Here is a tiny trained network, its code and every weight. The questions are about switching its units off for an input and a target symbol, where a switched-off unit gives its printed mean instead of its output.

import numpy as np


def w(rows, s, z=0):
    codes = np.array(rows[::2]) - 128.0
    scale = np.full(codes.shape[1], s)
    scale[-1] = z or s
    return codes * scale


def norm(h):
    return h / np.sqrt((h * h).mean(-1, keepdims=True) + 1e-5)


def f(y):
    return y / 2 * (1 + np.tanh(0.7978845608 * (y + 0.044715 * y**3)))


def softmax(a):
    e = np.exp(a - a.max(-1, keepdims=True))
    return e / e.sum(-1, keepdims=True)


def log_softmax(a):
    a = a - a.max(-1, keepdims=True)
    return a - np.log(np.exp(a).sum(-1, keepdims=True))


def net(x, mask):
    ids = ['γδεζηθμσφ'.index(c) for c in x.split()]
    T = len(ids)
    res = E[ids] + P[:T]
    r = norm(res)
    for j in range(2):
        rows = slice(3 * j, 3 * j + 3)
        q, k, v = (r @ M[0][rows].T for M in (Q, K, V))
        z = softmax(np.where(np.tri(T) > 0, q @ k.T / 3**0.5, -1e9)) @ v
        o = O[0][rows]
        res = res + np.where(mask[j], z, o[:, -1]) @ o[:, :-1]
    y = f(norm(res) @ A[0][:, :-1].T + A[0][:, -1])
    res = res + np.where(mask[2:14], y, B[0][:, -1]) @ B[0][:, :-1]
    return log_softmax(norm(res)[-1] @ U[:, :-1].T + U[:, -1])


Q, K, V, O, A, B = {}, {}, {}, {}, {}, {}
E = w([
[199,161,131,57],'γ',
[65,190,203,166],'δ',
[157,96,178,92],'ε',
[183,116,162,166],'ζ',
[156,117,121,94],'η',
[82,141,92,2],'θ',
[115,135,50,188],'μ',
[145,179,102,109],'σ',
[99,132,178,118],'φ',
],0.023)
P = w([
[4,97,124,168],'0',
[138,154,135,125],'1',
[135,157,133,120],'2',
[125,159,132,127],'3',
[123,156,134,124],'4',
[121,155,134,123],'5',
[118,158,132,128],'6',
[113,159,133,127],'7',
],0.013)
Q[0] = w([
[141,106,246,209],'H0',
[69,41,77,180],'H0',
[192,119,101,171],'H0',
[155,236,215,119],'H1',
[79,60,196,161],'H1',
[174,64,136,103],'H1',
],0.011)
K[0] = w([
[155,186,192,59],'H0',
[174,86,83,149],'H0',
[212,170,59,145],'H0',
[108,27,171,147],'H1',
[248,150,174,137],'H1',
[133,132,175,49],'H1',
],0.011)
V[0] = w([
[92,113,128,158],'H0',
[255,119,181,112],'H0',
[135,167,90,139],'H0',
[200,157,123,152],'H1',
[124,140,90,186],'H1',
[168,250,135,80],'H1',
],0.012)
O[0] = w([
[168,129,83,132,123],'H0',
[197,61,125,124,27],'H0',
[112,131,52,133,131],'H0',
[139,202,233,165,3],'H1',
[75,99,176,1,64],'H1',
[135,225,92,95,147],'H1',
],0.0089,0.0044)
A[0] = w([
[61,119,129,186,57],'N0',
[117,114,230,208,209],'N1',
[156,127,161,191,153],'N2',
[77,183,195,119,104],'N3',
[219,108,143,70,172],'N4',
[60,106,188,129,108],'N5',
[52,149,223,119,107],'N6',
[112,116,246,138,254],'N7',
[133,33,90,155,78],'N8',
[98,165,107,108,145],'N9',
[99,181,89,194,168],'N10',
[160,163,92,207,141],'N11',
],0.014,0.0057)
B[0] = w([
[153,115,190,44,146],'N0',
[74,155,51,191,199],'N1',
[69,108,115,68,151],'N2',
[177,112,178,126,174],'N3',
[94,117,146,187,254],'N4',
[232,163,144,141,150],'N5',
[195,138,145,153,174],'N6',
[130,144,112,246,199],'N7',
[172,130,131,63,160],'N8',
[98,84,167,203,197],'N9',
[172,114,178,107,206],'N10',
[135,110,159,61,175],'N11',
],0.011,0.0074)
U = w([
[247,183,166,97,158],'γ',
[148,133,19,168,44],'δ',
[193,63,121,111,53],'ε',
[118,82,53,153,103],'ζ',
[141,37,86,81,253],'η',
[176,91,200,208,132],'θ',
[71,182,88,119,71],'μ',
[53,66,205,116,128],'σ',
[62,165,64,126,126],'φ',
],0.011,0.0031)

Each question gives the input, a string of symbols that net reads in full, and the target symbol t.
The units are the heads (3 rows each of Q, K, V and O) and the neurons (one row each of A and B). Each row of codes is followed by its name. A weight is (code - 128) times the scale printed after its matrix; where a second scale follows, it is the last column's (O, A, B and U).
mask holds one flag per unit, heads first, then neurons. A switched-off unit (its flag False) gives its mean, the last column of its rows in O or B, instead of its output. The means were averaged over made-up inputs and are rounded, as every weight is.
A unit's drop is (log p(t) with every unit on - log p(t) with that unit switched off) / (log p(t) with every unit on - log p(t) with every unit switched off).
The circuit of an input: a set's keep is (log p(t) with only the set's units on - log p(t) with every unit switched off) / (log p(t) with every unit on - log p(t) with every unit switched off). Starting from the 12 units with the biggest drops (on a tie, the unit counted first), units are removed one at a time, each time the one whose removal leaves the highest keep (on an exact tie, the one counted first), for as long as the keep stays at least 0.8.
circuit, biggest first: the units of the circuit, biggest drop first
most important unit: the unit with the biggest drop
k most important neurons: the k neurons with the biggest drops, biggest first
heads that matter: for each layer, one digit per head in row order, 1 if its drop is at least 0.15 and else 0, layers parted by /
drop of u: that unit's drop, to one decimal
input σ γ γ η, target φ: heads that matter => 01
input μ η σ γ, target σ: heads that matter => 01
input δ γ γ η μ η δ γ, target φ: most important unit => N10
input μ σ γ σ ζ η, target σ: 3 most important neurons => (N9; N1; N7)
input ζ ζ δ ζ γ γ, target θ: circuit, biggest first => (H1; N4)
input γ δ η γ γ δ σ, target γ: 3 most important neurons => (N1; N10; N4)
input ζ σ μ γ γ γ, target θ: circuit, biggest first => (H1; N7)
input δ γ γ δ γ θ γ η, target φ: 3 most important neurons => (N3; N6; N5)
input γ δ γ φ μ σ ε σ, target γ: 3 most important neurons => (N4; N1; N3)
input θ σ θ ε δ γ, target δ: circuit, biggest first => (H1; N10)
input μ γ θ γ δ σ, target σ: 3 most important neurons => (N9; N1; N7)
input μ μ γ σ, target σ: 4 most important neurons => (N9; N1; N7; N3)
input γ δ γ σ σ σ μ η, target γ: drop of N11 => 0.0
input ζ δ η γ η σ, target θ: drop of N1 => 0.2
input η η θ θ γ η, target η: drop of N1 => 0.3
input δ γ σ, target φ: most important neuron => (N9)
